[[-2.56 -0.64  0.15 -2.54  0.92 -1.73 -2.72 -2.92]
 [-0.71  0.20  0.19 -0.64  0.00 -1.39 -0.19 -1.26]
 [-1.04  0.39 -0.07 -0.40  0.01 -0.51 -0.04  0.11]
 [-2.63 -1.84 -0.05 -2.89  1.69 -0.73  0.07 -1.25]
 [ 0.06 -0.02  0.01 -0.25  0.18 -0.05 -0.08 -0.03]
 [-1.17  1.09  0.05 -0.53 -0.49 -1.33 -0.32 -1.06]
 [-2.85 -2.09 -0.03 -3.95  3.36 -0.80  0.80 -1.72]
 [-2.09  0.78 -0.25 -1.00 -0.21 -0.43  0.01  0.75]
 [-2.39 -0.74 -0.27 -1.85  0.75 -0.83 -0.50 -1.26]
 [-2.89 -2.14  0.13 -6.09  4.73 -0.90  1.55 -2.03]
 [-2.86 -2.12 -0.05 -4.86  4.02 -0.82  1.23 -1.83]
 [-2.06  0.03 -0.01 -1.45  0.49 -0.95 -0.82 -1.31]] gives -2.06

[[-0.93 -0.39  2.02  1.25  0.12 -1.05 -0.40 -2.65  2.30 -0.17  2.14 -0.51
   2.74]
 [-0.65 -0.08  2.26 -0.33  1.66  3.46 -1.29 -2.58  0.16 -0.52  1.34 -0.20
   0.81]
 [-1.36 -1.34  0.46  0.55  6.09  0.49 -0.98  1.57 -0.64  1.51  0.94 -0.19
   0.36]
 [-2.36 -2.82  2.29 -0.58 -1.16  1.40 -1.01  0.70 -2.34  0.94  0.36  0.04
  -1.10]
 [-1.37  0.37  0.07 -0.29 -0.15 -1.30  0.11 -0.45  4.72 -2.43 -0.75  1.59
  -0.85]
 [-2.81  0.02 -0.07  2.74  0.61  0.18 -1.34  1.73  0.10  1.88  0.36  0.13
   1.30]
 [-2.69 -1.56  0.22  3.43 -2.02 -0.60 -0.59 -0.42 -0.69 -2.40  1.54 -0.50
   0.82]
 [ 1.81 -2.79 -0.17  2.63 -2.07 -0.41 -0.30  0.09 -2.33  0.96 -0.93 -0.37
   3.23]] gives 1.81

[[ 3.48  1.67 -2.32  3.15  0.08 -2.09  1.43]
 [ 4.19  1.42 -2.17  2.63  1.26  0.11  1.78]
 [ 2.09  1.59 -2.00  2.98 -1.09 -3.82  0.81]
 [-3.33 -1.69  2.35 -3.15  0.08  2.35 -1.37]
 [-1.02  0.74 -0.69  1.47 -2.54 -5.03 -0.55]
 [-2.43 -1.64  2.14 -3.11  0.89  3.51 -0.94]
 [-3.66 -1.63  2.33 -3.12 -0.27  1.76 -1.53]] gives -3.66

[[-3.63  4.10 -3.55 -3.98  3.70  4.13  3.62  4.07  3.65 -4.22 -3.96]
 [-3.95  4.22 -3.77 -3.79  3.92  4.08  2.75  3.86  4.07 -3.90 -3.78]
 [ 4.33 -4.34  3.88  4.05 -3.77 -3.98 -2.99 -3.93 -3.84  3.60  3.81]
 [ 3.81 -3.33  4.09  4.04 -3.70 -4.04 -2.28 -3.92 -3.71  4.01  4.01]
 [-4.38  3.77 -3.57 -4.17  3.90  4.20  3.84  4.28  3.98 -3.79 -3.90]
 [ 4.26 -3.70  3.63  4.17 -4.31 -4.02 -3.98 -4.50 -3.97  4.21  4.15]
 [-4.07  3.85 -4.17 -3.75  3.88  4.09  3.65  3.91  3.94 -4.02 -3.60]
 [ 4.08 -4.16  3.97  3.96 -3.94 -3.72 -3.44 -4.22 -4.25  3.89  4.36]
 [ 3.88 -4.09  4.27  3.91 -3.88 -4.03 -2.78 -4.15 -4.31  4.00  3.99]] gives 3.88

[[ 2.25  4.15  2.09 -2.01 -2.54  5.42  1.49 -0.59 -1.74  2.84 -3.47  0.57
   0.00 -2.63  0.00  2.12]
 [ 2.35  3.61  2.76 -2.13 -3.59  4.77 -0.21 -0.68 -1.93  0.87 -3.82  0.73
  -1.76 -2.64 -0.90  1.72]
 [ 1.96  0.00  1.87  0.00 -1.47  0.00  1.75 -0.63 -1.59  2.77  0.00  0.49
  -1.55  0.00 -1.18  2.04]
 [ 1.86  4.30  0.46  0.00  0.00  5.85  1.06  0.00 -0.93  4.56 -2.52  0.60
  -1.71 -1.49 -1.08  0.72]
 [ 2.22  3.67  1.32  0.00 -5.12  4.98 -1.43  0.21 -1.60  0.63 -3.76  0.00
  -1.83  0.00 -0.38  0.00]
 [ 2.03  3.45  0.00 -1.61 -4.91  0.00 -1.44  0.14 -1.53  0.46 -3.61  0.99
   0.00 -1.64 -0.28  0.38]
 [ 2.58  3.87  0.00 -2.18 -3.90  5.09 -0.19 -0.64 -1.97  1.03 -3.92  0.79
   0.00 -2.70 -0.95  1.77]
 [ 1.70  3.76  0.24 -0.83 -3.28  5.14  0.90  0.64  0.00  0.00 -1.81  0.56
  -1.46 -1.06 -0.97  0.49]
 [ 2.15  0.00  0.00 -2.07 -3.21  4.55 -0.20 -0.71 -1.88  0.74 -3.69  0.67
  -1.63 -2.58 -0.84  1.68]
 [ 0.00  3.62  0.23 -0.83 -4.81  4.99 -0.93  1.15  0.00  0.00 -2.69  0.85
  -1.61 -0.64 -0.45  0.04]
 [ 0.00  0.00  0.21 -0.85 -4.93  5.17 -0.95  1.26 -0.77  2.04 -2.78  0.00
  -1.67 -0.64 -0.47  0.02]
 [ 2.03  4.38  0.35 -1.13 -5.16  6.12 -0.86  1.20 -1.02  2.41  0.00  0.00
  -1.86 -1.02  0.00  0.14]] gives 2.03

[[ 0.01  0.35  0.99 -0.20 -0.01  0.59  0.02  1.76 -0.23  1.08 -0.55  0.50
  -0.02 -0.10  0.17  0.35]
 [ 0.67 -0.97 -0.17 -0.75 -0.44  0.47  0.86 -1.28 -0.47  1.11  0.03  0.05
   0.54  0.54 -1.03 -0.16]
 [ 0.21  0.14 -0.02 -0.24 -0.17 -0.02  0.15 -0.30 -0.46 -2.11 -0.03  0.79
  -0.06 -0.76 -0.46  0.11]
 [-0.12 -0.03 -0.04 -0.42  0.20 -0.57  0.06 -1.04  0.21  2.78  0.05  0.64
  -0.02 -0.33  1.87 -0.07]
 [-0.19  0.12  0.05  0.21  0.25  0.11  0.55 -0.16 -0.29  4.04 -0.10 -0.12
   0.07  0.63  0.53  0.24]
 [ 0.43 -0.35 -0.72  0.30 -0.62  0.37 -0.63  0.00 -0.06 -0.27  0.04 -0.19
   0.28  0.68  0.50 -0.06]
 [-0.22  0.23 -0.18 -1.18 -0.92  0.60 -0.34  1.24 -1.08 -5.21  0.99  0.25
   0.24 -0.59 -1.15  0.03]
 [ 0.14  0.63  0.66  0.82 -0.64  0.07  0.32 -0.05 -0.46 -5.02 -0.51  0.52
   0.09 -0.32 -0.07  0.16]] gives 0.14
---
[[-1.45  3.06 -1.31 -1.29]
 [ 2.16 -2.38  4.09  4.09]
 [ 3.30 -4.18  5.92  5.89]] ans = -2.38

[[-5.71 -1.56 -4.22 -1.27 -0.94]
 [-2.97  4.58  1.47  4.39 -1.49]] ans = 4.58

[[-3.69 -3.69  3.73  3.60 -3.83  3.89]
 [ 4.35  4.32 -4.39 -4.23  4.52 -4.47]
 [-4.24 -4.22  4.28  4.13 -4.40  4.34]] ans = 4.32

[[ 0.33  0.89 -0.23  0.07 -2.71  3.16]
 [ 2.55  3.19 -1.63 -5.56 -4.63 -1.18]] ans = 3.19

[[ 0.82 -4.92 -0.27  0.33]
 [-0.03  5.52 -0.45  0.31]
 [-0.17 -6.18 -0.23  0.07]] ans = 5.52

[[-3.52 -4.84 -4.25  4.25]
 [ 2.38  2.98  2.61 -2.87]] ans = 2.98

[[ 4.15 -5.05  4.99 -5.00  4.95  5.26]
 [ 1.77 -1.77  1.74 -1.84  1.72  1.56]] ans = -1.77

[[-2.91 -3.44 -1.43 -1.29]
 [-3.90 -3.86  2.99 -2.45]
 [-5.00  0.06 -3.17 -2.25]] ans = -3.86

[[-1.42 -1.36  0.66  2.32 -0.71 -1.62]
 [-0.72  3.01 -1.52  1.55  0.17 -5.01]] ans = 3.01
---
[-473  336 -190  786  263 -961  838] => 786

[4 2 5 4 6 9] => 4

[[  1   6 -33  29 -19 -24  21]
 [ -1 -47   3  -3 -42 -21 -21]] => 29

[[967 423 427 502  65  71 297]
 [964 440 443 514 108 113 316]] => 502

[ 42 114 162 132 215 164 153] => 132

[[ 91 192 194  88  91 196 195]
 [227  49  49 232 226  47  48]] => 88

[[ -7 -11 -28 -17]
 [-21   3 -17 -16]
 [-22  42 -12 -13]] => -17
---
[[ 0.20 -0.97  2.16  3.29  1.12  0.60  4.06]
 [-0.09 -1.75 -1.29  4.97 -2.48 -0.79  3.84]
 [-2.61 -5.17  0.18 -3.03 -2.28  2.89  2.09]] gives -0.97

[ 4.98 -3.26 -2.36  1.19 -2.66  0.27 -4.77] gives -3.26

[-5.55  5.36 -6.01  5.68] gives 5.36

[[ 4.69  6.09  4.64 -0.59 -1.75 -2.25]
 [-4.06 -5.15 -4.01  0.53  1.63  2.04]
 [ 4.58  5.87  4.57 -0.66 -1.72 -2.25]] gives 6.09

[-6.31  3.56  0.87 -4.58 -4.22] gives 3.56

[[ 0.23  0.35 -0.30  0.41  0.24 -0.01]
 [-1.73  2.72  1.21  3.11 -5.85  0.80]
 [ 0.89 -2.90 -0.80  3.96 -3.44  3.12]] gives 0.35
